After every row comes roughly how far along a hidden order it lies, from 0 to 10.
In the rows, zero is written as 128.
[137 129 134 155  97  84 144 130 139 132 151 126 135 129 123 134 133  44
 106 134 115  49  81 147 141 126  78 118 134 136 133 163 128 134 149 129
 133  84  73 128 166 141 116 113  97 117 148 121 105 138  84 124 150 133
  26 160 141 141 142 124 119 178 146  58 198 187  88 123 181 105 178 157
 177 110  97 141 135 147 145 165 109 183 141 130  32 140 146  93 104 168
  96 120 118 126  73 147 223 112 131 144 141 120 136 138 117 140  64 117
 119 127 153 105  96 131 131 186 130 139  89 122 146 113 122 128 125 127
 128 118 176 126 114  90 125 104 121 206 138  39  88 133 223 171 123 133
 135 140 134 139  95 132 140 180 123 165 130 152 134  86 132 141 120 156
 127 161 102 132 111 142 168 131 141 151 124 147  40  92 132 111 117  57
 107 179  75 137]
10
[113 115 150  96 153 146 123 101 111 112 123 106 133 125 112 150 131 227
 140 118 164 181 148 136 134 125  97 147 123 171 129 136 120 112 105 131
 127 190 126 135 117 135 139 127 118 152 127 157 115 135 145 128 114 107
 177 128  99 143 116  78 130  95 122 123  47  80 132 141  92 148 135 111
 107 141 113 127 137 119 110 117 118 108 141 136 196 115 111 113 138 110
 149 118 126 148 132 106 104 124 134 126 134 150 123 139 126 129 163 123
 136 103 140 138 244 121 161  80 127 135 196 130 121 144 138 128 135 133
 121 122 143 122 128 151 119 113 181 113 145 141 133 127  72  84 124 123
 130  81 144 131 166 118 123 100 145  99 123 129 141 183 139 121 150 127
 132 111 124 120 133 109 115 127 110 143 131 110 128 151 133 145 129 152
 196 116 121 119]
0
[123 133 121  94 155 113 124 112  84 101 134 110 120 125 148 140 118 243
 118 132 208 190 139 107 144 114 125 135 106 207 134 151 130 122 163 107
  91 160 126  80 124 115 136 152 160 149  88 153 134 138 177 117 120 104
 196 123 101 101 110 102 129 104 135 119  72  43 144 137 128 161 132 104
  76 134 143 115 134 123  93 135 151 125 104 123 113 110 114  77 127 122
 162 127 134 173 142 117 102 118 125 128 146 132 129 151 134 117 139 119
 142 117 119 146 136 118 156  52 144 132 195 123 121 166 119 145 122 152
 113 134 161 131 132 198 106  88 134  87 133 125 166 140  11  89 120 138
 151 126 119 134 113 132 112  66 147 116 112 126 151 168 121 123 181 142
 127  81 140  95 143 173  45 139 116  88 126 104 124 151 127 146 173 161
 213  87 123  94]
3
[108 122  95 189 122 135 151 120 125  98 158 106 136 131 126 160 147  86
  81 125  70 148 103 124 123 124 107 139 132 167 142 149 131 119 139 121
 122 122 118 147 185 134 123 127 129 121 125 126 118 133  96 134 135 122
  96 157 146 126 133  79 120 120 133  72 129 131  79 138  56  94 174 135
 149 103 104 162 137 123 118 126  94 158 138 127  74 121 162 111 124 155
 106 121 137 130  95 124 167  99 123 183 158 135 157 160  81 133  57 111
 115 107 236 127 239 129 137 153 108 149 109 110 138 127 121 151 130  61
 125 111 181 122 110 164 110 117 131 255 148  22 115 150 185 182 148 130
 118 120 135 115 117 125 140 168 152 141 119 144 177 125 138 150 112 131
 127 136 130 131 116 117  97 105 108 160 106 148  56 131 144 116 123  98
 116 164  49 130]
5
[106 135 178  87 113  78 114 158 133 178 107 168 124 125 101  86 112 142
 189 129 255  83 140 165 145 141 113 127 122  18  97 141 125 165 127 150
 146  90 117  78  92 142 128 127  94 142 137 126 114 134 137 111 128 168
 112 116  99 148 126 213 135 173 123 107 172 223 162 105 255 162 113 143
 162 146 102  50 100 157 148 163 166 132 145 130 149 146  99 126 114 112
 132 122 116 115 120 139 184 158 132  40  99 125  99  97 193 127 131 150
 139 148   1 116   1 118 118 107 147  91 115 143 124 112 146 113 118 255
 110 150  96 121 138  94 144 128 140   1 114 237 127  88 121  82  77 124
 146 133 128 148 119 129 119  97 103 148 141 121  73 148 120  85 162 142
 126 147 109 118 115 167 198 156 163 125 148 122 184 111 103  94 129 117
 127 120 223 150]
10
[129 138 147 100 144 117 128 141  96 124 124 129 117 134 143 112 126 210
 133 127 202 150 154 117 138 122 114 157 113 152 117 142 128 134 150 132
 112 134 131  79 104 124 135 141 141 140 114 141 148 133 150 126 119 123
 174 117 109 117 116 138 138 108 119 128  85 112 158 128 168 148 117 117
  98 142 117 108 127 119 114 138 143 118 124 121 147 119 118 100 131 104
 146 108 132 142 148 123 137 132 126  97 124 140 126 135 145 111 130 128
 142 123  84 130  82 116 122  68 128 125 136 133 122 145 121 141 123 164
 111 132 130 122 136 164 113  98 146  40 136 180 141 119  40  92 117 130
 145 108 118 135 129 122 109  84 138 122 126 129 128 170 129 116 158 130
 128  86 139 106 119 159 100 136 116 107 137 116 143 151 130 132 144 145
 186 112 137 120]
4
[ 99 134 123 184 129 108 135 126 141 117 162 108 137 130 140 157 141  73
  81 128 109  88 104 123 138 120  70 115 119 142 136 168 128 132 162 129
 107  92 120 112 176 134 119 141 126 118 120 124 131 135 102 129 139 119
  78 170 144 119 137 125 114 148 139  46 159 131 109 135 181 107 184 133
 146 106  90 157 117 118 134 145 115 180 143 125  54 125 166  70 106 151
  98 119 134 133 103 138 214 109 125 172 153 133 158 151 102 123  23 109
 127 113 202 140 133 122 171 133 109 138  93 111 140 142 113 160 129 113
 120 103 197 123 118 174 112 111 136 232 151  35 121 143 171 183 124 128
 130 137 120 127  94 120 149 153 164 147 126 156 147 128 133 126 138 141
 124 127 135 116 109 158  88 112 122 144 110 149  63 123 140 115 135  88
 127 160  84 134]
7
[116 118  77 140 133 162 166  96 106  95 139 119 136 129 104 154 142  77
 116 118  77 166 113 130 119 126 150 177 142 160 140 126 130 102  88 123
 149 171 113 188 148 147 129 112  86 134 155 133  95 124  99 137 121 113
 120 147 142 146 133  68 125 103 127 158  92 111 101 146  51 100 141 128
 127 117 101 164 152 112 116 105  95 100 138 131 181 130 131 159 152 134
 140 132 129 134  77 122 101 124 130 154 138 143 134 152  94 147 147 119
 108 113 162 127 255 147 102 175 106 142 116 129 129 113 141 111 132  35
 153 122 122 124 123 123 123 148 154 221 137  38  90 148 192 143 161 131
 119  99 143 120 168 126 128 157 119 137 122 143 158 122 150 157  87 128
 131 141 120 146 126  73 182 113 116 163 126 140  61 146 131 149 100 101
 115 153  82 133]
0

Part 2:
[113 124  95 120 138 125 137  84 105 118 117 146  48 105 118 128 137 115
 118 125 111 255 122 140 117 143 138 127  33 111 133 120 123 153 154 136
 138 154 103 137 140 150 108 158 128 131  68 189  87 143 127 144 160 135
 109 123 152 112 130 124 125 169 136  48  62 169  39 140 143 134 126 132
 154 183  74 132 116 160   1 124  95 136 122 123 155 103 135 133 132 122
 144 133 108 145 108 117 126 165 122 150 129 131 131 209 101 126 145 144
 136 137 134 123 146 105 133 116 156 107 134 197 112]
5
[132 126 115 127 122 144 117 121 114 150 138 130  89 131 130 133 129 117
 118 129 117 159  99 132 145 144 128 135  76 120 134 132 121 133 140 134
  91 149 105 149 135 137 108 153 159 134  99 169 113 116 132 122 161 143
 150 126 108 122 125 131 132 128 133 168  91 239 113 124 114 152 129 133
 141 144 116 135 106 143   1 135 119 135  99 150 164 110 130 125 140 119
 176 123 113 170 147 132 120 130 127 115 134 135 119 206  97 117 152 105
 150 129 138 127 146 113 125 136 167 121 129 187 125]
5
[127 127 117 125 128 133 118 149 152 173 118 112  44 133 129 128 137 171
 124 129 120 176 108 130  93 136 131 125 203 135 141 128 134 136 141 137
 123 179 105 128 130 145 114 151 151 124 121 173 116 124 120 103 136 112
 193 127  67 113 125 149 139 142 121 113 107 203 122 127 125 156 136 133
 146 101 139 132 140 122 177 130  63 137 110 188 158 118 129 131 133 128
 145 171 117 145 141 132 121 128 142 173 131 140 122 132  79 121 151 143
  39 120 132 129 143  95 147 130 147 127 131 134 124]
4
[129 132 165 129 120 132 127 136 148 158 124 124 146 130 118 118 130 104
 108 127 120  24 102 122  82 132 128 139 172 114 148 131 139 150 138 137
 158  95 103 114 120 143 113 151 167 119 147 109 112 159 103  86 134 132
 144 105  37 113 125 147 142 143 116  74 120 186  93 128 120 157 133 130
 136 104  48 122 149 194 218 135   5 125 117 121 129 124  49 127 133 130
 134  96 114 158 130 130 125  58 208 154 136 142 118 129 119 116 137  99
   8 108 161 132 144 113 137 133 127 124 133 177 116]
5
[119 120 140 125 129 140 125 161 148 148 117  88 168 122  97 117 142 140
 126 128 119 234 107 126 126 127 131 126  97 118 159 124 112 143 151 134
 164 138  98 111 127 132 107 162 149 122 178 198 105 129 111 104 152 132
 191 116  83 112 126 137 130 149 125 175  84 248 128 133 128 150 140 134
 144 121 146 130 137 144  79 128 168 125 106 168 169 112  74 130 126 126
 121 190 112 150 130 130 118 152 159 150 132 137 121 153 128 119 142 136
 106 102 146 127 146 114 133 128 149 123 125 105 122]
5
[130 128 168 129 125 137 115 122 140 161 127 111  43 127 142 124 137 172
 123 129 115 126  98 131  86 135 131 146 193 120 145 131 123 141 145 135
 146 198  98  94 128 137 114 148 174 134  67 115 118 128 128  96 150 133
 154 122  86 114 123 147 138 122 124 158 121  42 118 127 116 125 137 134
 140 111  99 134 132 174 249 134   8 138  98 188 144 111 128 130 135 124
 138 198 118 155 154 135 117  82 143 177 136 142 117 142 122 116 172  98
  11 122 130 129 150  89 138 137 155 137 130 145 120]
0
[126 123 105 128 127 131 127 100 102 102 133 134  54 120 114 135 140 127
 128 129 115 255 107 133 134 141 131 129  46 131 130 127 115 131 150 123
  71 173 104 138 135 134 113 152 157 140  64 189 107 116 130 137 163 139
 149 124 171 117 125 120 109 134 137  62  93 207  78 129 119 126 126 136
 138 176 121 134 108 135   1 134 149 137 103 161 168 109 118 127 138 121
 157 121 118 157 135 130 119 168 120 112 130 135 124 192  99 120 152 127
 163 107 119 132 151 127 130 132 182 107 131 181 121]
4
[117 122 117 119 131 130 121 135 145 171 130 117  37 129 138 128 139 184
 133 128 124 233 121 132 114 139 133 110 134 160 143 121 131 138 147 137
 160 204 117 125 127 134 117 154 121 119 119 131 113 125 133 114 117 108
 143 131  60 116 129 153 127 144 125 158  98 173 156 148 139 131 138 132
 146 116 161 130 140 118 178 123 172 127 122 188 152 115 144 134 132 125
 130 186 118 137 124 124 125 129 119 158 126 136 127 133 142 128 132 138
 102 135 118 123 136  71 128 118 140 129 124 111 130]
2
[122 130 147 122 132 129 122 122 132 168 132 107  35 129 143 123 129 172
 119 126 120 127 112 126  91 144 132 132 189 131 135 127 126 128 143 139
 159 215 115 109 128 137 113 144 135 134  68  95 107 128 128 101 140 128
 153 126  94 117 127 152 127 139 126 142 111  17 135 127 128 131 134 129
 142 112 134 130 139 167 243 125  16 137 111 190 139 116 140 134 135 124
 145 180 114 130 145 126 128  87 135 179 137 138 124 133 112 125 160 135
   1 115 139 125 141  95 138 131 145 137 128 156 124]
0
[123 123 142 122 134 135 123 152 135 148 157 113  80 131 121 128 125 137
 121 125 128 197 112 129 128 136 130 130 131 137 146 129 125 130 131 137
 150 157 122 139 133 145 115 149 140 123 109 183 100 124 116 111 149 124
 170 133  74 122 127 144 130 134 121 175  84 236 131 130 129 182 137 129
 143 130 156 119 133 143  34 123 129 119 126 172 160 121  95 131 134 124
 127 179 116 149 141 124 127 118 142 160 135 133 124 162 100 125 139 144
 110 112 152 128 128 120 138 133 147 117 129 138 130]
5
[122 128 111 125 131 135 112 129 128 127 117 129   1 127 141 130 142 169
 127 129 116 211 106 131 105 142 132 134 146 146 132 124 147 149 147 144
 121 196 106 106 139 137 115 154 142 129  85 175  98 133 128 101 132 115
 164 120  87 113 126 155 131 125 129  77 108 153 124 143 134 135 135 136
 138 117 103 138 133 138 115 131  61 132 101 165 142 113 123 131 137 125
 162 183 119 143 135 127 121 115 137 193 129 138 124 125 105 123 144 139
  71 119 120 126 149  90 134 119 158 112 119 173 118]
2
[127 130  95 130 127 139 111 113 142  46 146 112  48 134 142 132 131 173
 120 129 119 203 104 134 136 127 131 122 100 132 115 131 131 124 145 135
 119 180 122  87 134 128 111 155 154 144  82 161 114 110 135 131 143 148
 174 124 137 130 118 135 129 125 139 134  96 181 101 140 123 157 128 131
 137 149 152 129 102 113  27 133 186 137  93 164 150 138 140 129 140 124
 181 108 117 159 130 130 117 189 102 118 126 138 124 163 114 120 123 131
 125 115  96 129 153  96 115 126 165 132 127 169 124]
8
[122 130 132 119 134 140 132 141 166 166 117  98  82 129 123 128 130 179
 117 127 119 154 100 126 121 135 132 112 145 122 152 130 120 138 146 133
 158 178 125 130 130 140 107 159 165 128 173 128  95 126 117 112 131 115
 182 138  87 118 126 154 140 133 121 193 100 206 150 118 125 143 145 131
 152  91 164 120 128 135 239 134 155 136 109 206 157 120 129 133 141 129
 122 180 106 164 130 124 124 144 145 158 134 142 119  87 108 121 129 109
  39 120 128 129 151  78 134 127 147 145 146 111 125]
3
[132 124 150 127 125 134 119 147 123 130 147 125 123 128 126 131 132 117
 128 129 121 126 114 127 148 132 126 131 118 134 139 131 125 141 135 134
 126 125 110 122 148 131 119 145 161 124 109 170 131 116 126 125 153 146
 152 125  76 127 120 130 129 136 124 140 106 200  67 122 121 147 129 132
 114 143 128 133 129 142  13 133 147 121 113 152 148 120 105 124 129 123
 153 166 124 148 144 132 122 122 143 137 130 130 121 190  89 123 145 121
 196 119 144 129 134 119 136 134 157 112 122 148 130]
5
[120 125  81 126 126 129 111 110 155 120 130 115  98 133 135 131 131 173
 122 128 123 255 114 136 126 138 132 132  75 122 129 128 122 130 138 138
 138 194 127 112 124 130 108 152 147 140  91 154 101 117 133 125 149 129
 120 140 142 124 124 136 131 134 136 150  73 174 138 142 126 147 133 131
 139 131 161 127 104 108 100 128 181 132  98 185 158 117 144 132 139 124
 156 114 114 156 121 126 124 176 107 126 131 135 126 151 107 123 131 133
 110 129 101 129 151  94 118 122 156 141 125 169 128]
6
[108 125  71 121 142 129 121 117 121  75  88 135  88 123 130 124 138 122
 129 127 111 202 139 130 125 130 139 112  37 125 119 115 112 144 146 146
 116 151 106 139 123 159 115 161 118 130 108 214  88 106 122 141 144 135
  98 120 119 118 129 135 132 165 143  82  65 185  71 147 155 170 123 134
 143 162 118 132 141 158   1 117 190 130 118 140 171 112  76 132 134 122
 179 114 116 137  89 124 124 134 113 125 120 132 133 220 119 128 126 147
 144 131 126 126 149 130 112 100 142  98 114 206 118]
10
